Below is a small trained network, with its code and all its weights. Each question gives an input and a class and asks what happens when units are switched off, that is, made to give their printed mean instead of their output.

import numpy as np


def w(rows, s, z=0):
    codes = np.array(rows[::2]) - 128.0
    scale = np.full(codes.shape[1], s)
    scale[-1] = z or s
    return codes * scale


def norm(h):
    return h / np.sqrt((h * h).mean(-1, keepdims=True) + 1e-5)


def f(y):
    return np.maximum(y, 0)


def log_softmax(a):
    a = a - a.max(-1, keepdims=True)
    return a - np.log(np.exp(a).sum(-1, keepdims=True))


def net(x, mask):
    res = np.array(x, float).reshape(1, 8) / 4 @ E
    u = 0
    for l in range(3):
        y = f(norm(res) @ A[l][:, :-1].T + A[l][:, -1])
        res = res + np.where(mask[u : u + 13], y, B[l][:, -1]) @ B[l][:, :-1]
        u += 13
    return log_softmax(norm(res)[-1] @ U[:, :-1].T + U[:, -1])


A, B = {}, {}
E = w([
[35,46,251,254],'x0',
[127,128,128,127],'x1',
[205,60,208,24],'x2',
[130,127,128,129],'x3',
[57,64,51,46],'x4',
[131,124,126,131],'x5',
[130,126,128,133],'x6',
[128,128,129,128],'x7',
],0.0082)
A[0] = w([
[38,33,54,71,91],'L0N0',
[43,60,92,106,43],'L0N1',
[197,108,100,91,101],'L0N2',
[64,97,89,174,5],'L0N3',
[15,5,38,58,138],'L0N4',
[104,8,99,48,75],'L0N5',
[127,83,147,50,77],'L0N6',
[186,64,196,64,129],'L0N7',
[90,46,169,188,140],'L0N8',
[101,45,158,94,10],'L0N9',
[97,198,125,151,143],'L0N10',
[62,72,187,167,136],'L0N11',
[31,89,165,173,81],'L0N12',
],0.012)
B[0] = w([
[63,212,153,98,200],'L0N0',
[118,146,163,201,150],'L0N1',
[121,166,131,146,163],'L0N2',
[95,101,180,250,134],'L0N3',
[151,44,92,159,254],'L0N4',
[172,139,167,168,183],'L0N5',
[178,136,157,149,157],'L0N6',
[160,107,188,66,204],'L0N7',
[112,135,137,155,220],'L0N8',
[149,73,221,190,138],'L0N9',
[160,128,147,152,177],'L0N10',
[109,130,180,179,218],'L0N11',
[188,137,135,172,185],'L0N12',
],0.02,0.0095)
A[1] = w([
[90,71,62,164,121],'L1N0',
[169,202,126,97,98],'L1N1',
[102,232,171,127,100],'L1N2',
[139,91,148,194,160],'L1N3',
[63,219,234,57,107],'L1N4',
[139,183,50,210,126],'L1N5',
[124,234,107,166,54],'L1N6',
[165,200,198,144,137],'L1N7',
[66,82,210,168,109],'L1N8',
[65,102,134,89,2],'L1N9',
[55,113,7,97,105],'L1N10',
[214,20,153,82,114],'L1N11',
[136,123,135,9,123],'L1N12',
],0.014,0.023)
B[1] = w([
[113,86,77,137,158],'L1N0',
[80,130,183,109,144],'L1N1',
[197,96,76,157,138],'L1N2',
[136,152,97,92,247],'L1N3',
[97,195,136,7,145],'L1N4',
[74,142,95,139,198],'L1N5',
[141,237,1,24,135],'L1N6',
[106,143,88,86,221],'L1N7',
[112,116,188,137,195],'L1N8',
[192,79,118,103,128],'L1N9',
[108,37,153,82,156],'L1N10',
[186,184,83,217,184],'L1N11',
[175,142,111,172,159],'L1N12',
],0.018,0.013)
A[2] = w([
[113,62,191,148,175],'L2N0',
[176,4,205,123,73],'L2N1',
[150,31,85,137,174],'L2N2',
[93,216,144,156,69],'L2N3',
[227,116,217,94,81],'L2N4',
[164,130,207,174,135],'L2N5',
[95,79,19,146,102],'L2N6',
[174,135,83,184,4],'L2N7',
[146,191,183,77,128],'L2N8',
[94,113,54,97,92],'L2N9',
[144,122,213,88,107],'L2N10',
[84,77,92,148,111],'L2N11',
[187,83,42,153,107],'L2N12',
],0.016,0.024)
B[2] = w([
[145,153,107,59,247],'L2N0',
[242,137,250,192,148],'L2N1',
[176,69,105,149,214],'L2N2',
[108,196,190,194,140],'L2N3',
[25,135,76,140,176],'L2N4',
[127,110,77,116,236],'L2N5',
[123,140,218,75,183],'L2N6',
[75,24,240,224,128],'L2N7',
[126,99,182,162,185],'L2N8',
[78,108,77,51,159],'L2N9',
[53,54,160,110,159],'L2N10',
[91,83,125,140,161],'L2N11',
[167,159,45,72,162],'L2N12',
],0.021,0.011)
U = w([
[41,244,20,17,122],'0',
[228,250,217,8,2],'1',
[15,240,138,227,104],'2',
[23,103,235,48,164],'3',
[60,3,23,37,127],'4',
[241,127,25,120,171],'5',
[35,21,52,246,182],'6',
[219,8,210,178,87],'7',
],0.027,0.0078)

Each question gives the input, the list of numbers given to net, and the class t.
The units are the neurons (one row each of A and B). Each row of codes is followed by its name. A weight is (code - 128) times the scale printed after its matrix; where a second scale follows, it is the last column's (A, B and U).
mask holds one flag per neuron, layer by layer. A switched-off neuron (its flag False) gives its mean, the last column of its row in B, instead of its output. The means were averaged over made-up inputs and are rounded, as every weight is.
A unit's drop is (log p(t) with every unit on - log p(t) with that unit switched off) / (log p(t) with every unit on - log p(t) with every unit switched off).
The circuit of an input: a set's keep is (log p(t) with only the set's units on - log p(t) with every unit switched off) / (log p(t) with every unit on - log p(t) with every unit switched off). Starting from the 12 units with the biggest drops (on a tie, the unit counted first), units are removed one at a time, each time the one whose removal leaves the highest keep (on an exact tie, the one counted first), for as long as the keep stays at least 0.8.
units of the circuit, in order: the units of the circuit, biggest drop first
most important unit: the unit with the biggest drop
k most important neurons: the k neurons with the biggest drops, biggest first
top k neurons in layer l: the k neurons of layer l with the biggest drops, biggest first
drop when u is switched off: that unit's drop, to one decimal
input [-3,0,8,-7,0,-7,-6,4], class 1: units of the circuit, in order : L0N4
input [-7,1,-3,-3,-5,2,2,0], class 0: 2 most important neurons : L0N7, L0N4
input [1,7,-2,5,-4,-8,-3,-1], class 2: 2 most important neurons : L0N4, L0N7
input [-8,-5,6,0,-1,-8,8,-6], class 1: 2 most important neurons : L0N4, L0N2
input [1,5,5,4,-2,1,7,-4], class 3: 3 most important neurons : L0N4, L2N8, L2N4
input [-2,-3,2,-1,-4,-6,-5,0], class 1: top 2 neurons in layer 0 : L0N4, L0N0
input [-3,3,-1,3,-8,8,-7,-5], class 0: top 2 neurons in layer 0 : L0N7, L0N4
input [2,-3,0,-2,1,8,8,1], class 6: top 2 neurons in layer 0 : L0N7, L0N4
input [-4,8,5,-3,-2,4,-4,3], class 1: 3 most important neurons : L0N4, L1N11, L1N4
input [-3,-1,-8,3,1,6,2,7], class 4: 3 most important neurons : L0N0, L0N5, L0N11
input [0,-6,8,8,4,-7,3,2], class 5: 3 most important neurons : L1N11, L0N11, L0N4
input [-3,8,3,8,-4,8,-1,-5], class 1: 2 most important neurons : L0N4, L1N4
input [0,4,-5,6,-4,8,1,4], class 0: 2 most important neurons : L0N11, L0N4
input [-2,-8,8,4,8,7,6,-3], class 5: 2 most important neurons : L0N4, L1N11
input [-2,-3,-8,-5,-6,-5,-8,5], class 0: most important neuron : L0N4
input [2,5,8,-7,2,2,7,-2], class 7: 3 most important neurons : L0N0, L0N7, L2N1
input [-4,-2,-1,1,-7,-7,2,1], class 0: top 2 neurons in layer 0 : L0N7, L0N4
input [0,-3,-4,0,-5,7,-3,3], class 0: top 2 neurons in layer 0 : L0N11, L0N4
input [6,4,-4,3,-7,2,-6,6], class 2: drop when L0N4 is switched off : 3.1
input [4,-6,0,-7,3,-8,6,8], class 6: drop when L0N7 is switched off : 3.2
input [7,-5,-7,-3,-3,-2,-6,1], class 2: drop when L0N4 is switched off : 2.2
input [-5,-7,1,-5,1,-7,0,7], class 5: most important unit : L0N0
